Each row has a name. After each piece below comes the name of the row it's from, unless a question asks for something else. Each question is about the rows just above it.

[ 0.52 -0.57 -2.70 -1.09 -2.92 -0.66 -1.29  0.81 -3.15 -1.98 -2.09 -0.70
 -1.66 -3.22 -1.01 -1.25 -0.96  1.05 -2.36 -0.85 -3.03 -0.05  0.85  1.52
  1.16  2.02 -1.01 -1.78 -0.35 -1.21 -2.23] : kez
[ 1.05 -0.35 -0.57 -0.05  1.52 -1.09 -1.25 -1.01  0.81 -2.23 -1.01 -1.98
  1.15 -3.22  0.85 -2.36 -2.09 -3.15 -0.66 -0.70 -3.03  0.52  2.02 -1.66
 -1.78 -0.85 -2.92 -1.21 -1.29 -2.70 -0.96] : katu
[ 2.88  0.87 -1.33  3.92 -1.14 -2.34 -3.40 -3.72  2.37 -2.11  0.13 -0.42
 -2.35 -2.80 -2.50 -1.56 -2.27 -1.60  3.49  2.49 -2.78  2.50 -0.53 -2.16
 -2.00 -1.90 -3.78 -0.58 -1.80 -2.51  1.78] : samo
[ 2.78 -0.96  0.28  2.98 -1.76 -2.08 -3.89 -3.30 -0.53 -2.03 -0.13 -1.32
 -2.75 -0.94 -1.51  0.27 -1.32 -0.97  3.59  0.22 -1.67  1.14 -1.70 -1.34
 -1.36 -3.48 -2.58  1.08 -2.77 -2.21  0.89] : kis
[-4.55 -2.68  5.35 -5.55 -1.21  1.16  0.29  3.63 -6.23  4.29 -4.26 -3.67
 -3.34  4.62  0.96  4.01  1.34  2.58 -2.51 -4.48  4.83 -6.66 -1.06  1.65
  4.40 -1.12  4.15  0.59 -0.64 -0.21 -6.40] : pelim
[ 0.21  6.33 -6.72  7.22 -2.08 -6.59  0.28 -4.98  4.18 -1.43  1.56  4.55
 -0.45 -4.99 -7.77 -7.06 -3.99 -0.32  4.50  5.56 -3.70  5.98 -6.74 -5.29
 -8.27 -2.30 -2.53 -5.30  3.26  1.82  8.46] : voso
which: [ 1.05 -0.35 -0.57 -0.05  1.52 -1.09 -1.25 -1.01  0.81 -2.23 -1.01 -1.98
  1.15 -3.22  0.85 -2.36 -2.09 -3.15 -0.66 -0.70 -3.03  0.52  2.02 -1.66
 -1.78 -0.85 -2.92 -1.21 -1.29 -2.70 -0.96]
katu
Right after [1.15] comes
[-3.22]
Which row holds these entries in another order? [-0.96 -2.70 -1.29 -1.21 -2.92 -0.85 -1.78 -1.66  2.02  0.52 -3.03 -0.70
 -0.66 -3.15 -2.09 -2.36  0.85 -3.22  1.15 -1.98 -1.01 -2.23  0.81 -1.01
 -1.25 -1.09  1.52 -0.05 -0.57 -0.35  1.05]
katu
Which row holds these entries in another order? [-3.22 -3.15 -3.03 -2.92 -2.70 -2.36 -2.23 -2.09 -1.98 -1.78 -1.66 -1.29
 -1.25 -1.21 -1.09 -1.01 -1.01 -0.96 -0.85 -0.70 -0.66 -0.57 -0.35 -0.05
  0.52  0.81  0.85  1.05  1.15  1.52  2.02]
katu
[-1.25] with -1 step of 0.01 on every entry:
[-1.26]
which: [ 0.21  6.33 -6.72  7.22 -2.08 -6.59  0.28 -4.98  4.18 -1.43  1.56  4.55
 -0.45 -4.99 -7.77 -7.06 -3.99 -0.32  4.50  5.56 -3.70  5.98 -6.74 -5.29
 -8.27 -2.30 -2.53 -5.30  3.26  1.82  8.46]
voso
[ 8.46  1.82  3.26 -5.30 -2.53 -2.30 -8.27 -5.29 -6.74  5.98 -3.70  5.56
  4.50 -0.32 -3.99 -7.06 -7.77 -4.99 -0.45  4.55  1.56 -1.43  4.18 -4.98
  0.28 -6.59 -2.08  7.22 -6.72  6.33  0.21] is which row reordered?
voso

[ 0.30  1.10  5.60  0.89  0.34 -8.54  3.48] = mizi
[-2.51  4.13 -0.92 -0.85 -7.69 -0.86 -8.99] = Madu
[-3.64  0.15 -0.74 -2.29  8.79  7.59 -1.50] = Nas
[-0.31 -2.15 -5.20 -2.04 -4.14  1.48 -8.46] = megol
[ 8.79 -0.40  3.78  1.68 -3.17 -0.80  4.79] = Naf
[-7.69 -2.51 -0.84  4.13 -8.99 -0.92 -0.86] = Nez
Shift each entry of [-4.14] by +1 times 0.01:
[-4.13]
[-8.99 -0.86 -7.69 -0.85 -0.92  4.13 -2.51] is which row reordered?
Madu

[ 5.91  0.46  2.48  0.11 -0.05  0.03]  vone
[0.23 5.67 3.05 6.62 0.38 0.07]  Fino
[-0.07  0.52  9.82  6.81  5.50  0.21]  nuli
[0.18 4.70 3.53 7.49 0.75 0.12]  luk
Where do [0.23 5.67 3.05 6.62 0.38 0.07] appear?
Fino
Where do [ 5.91  0.46  2.48  0.11 -0.05  0.03] appear?
vone

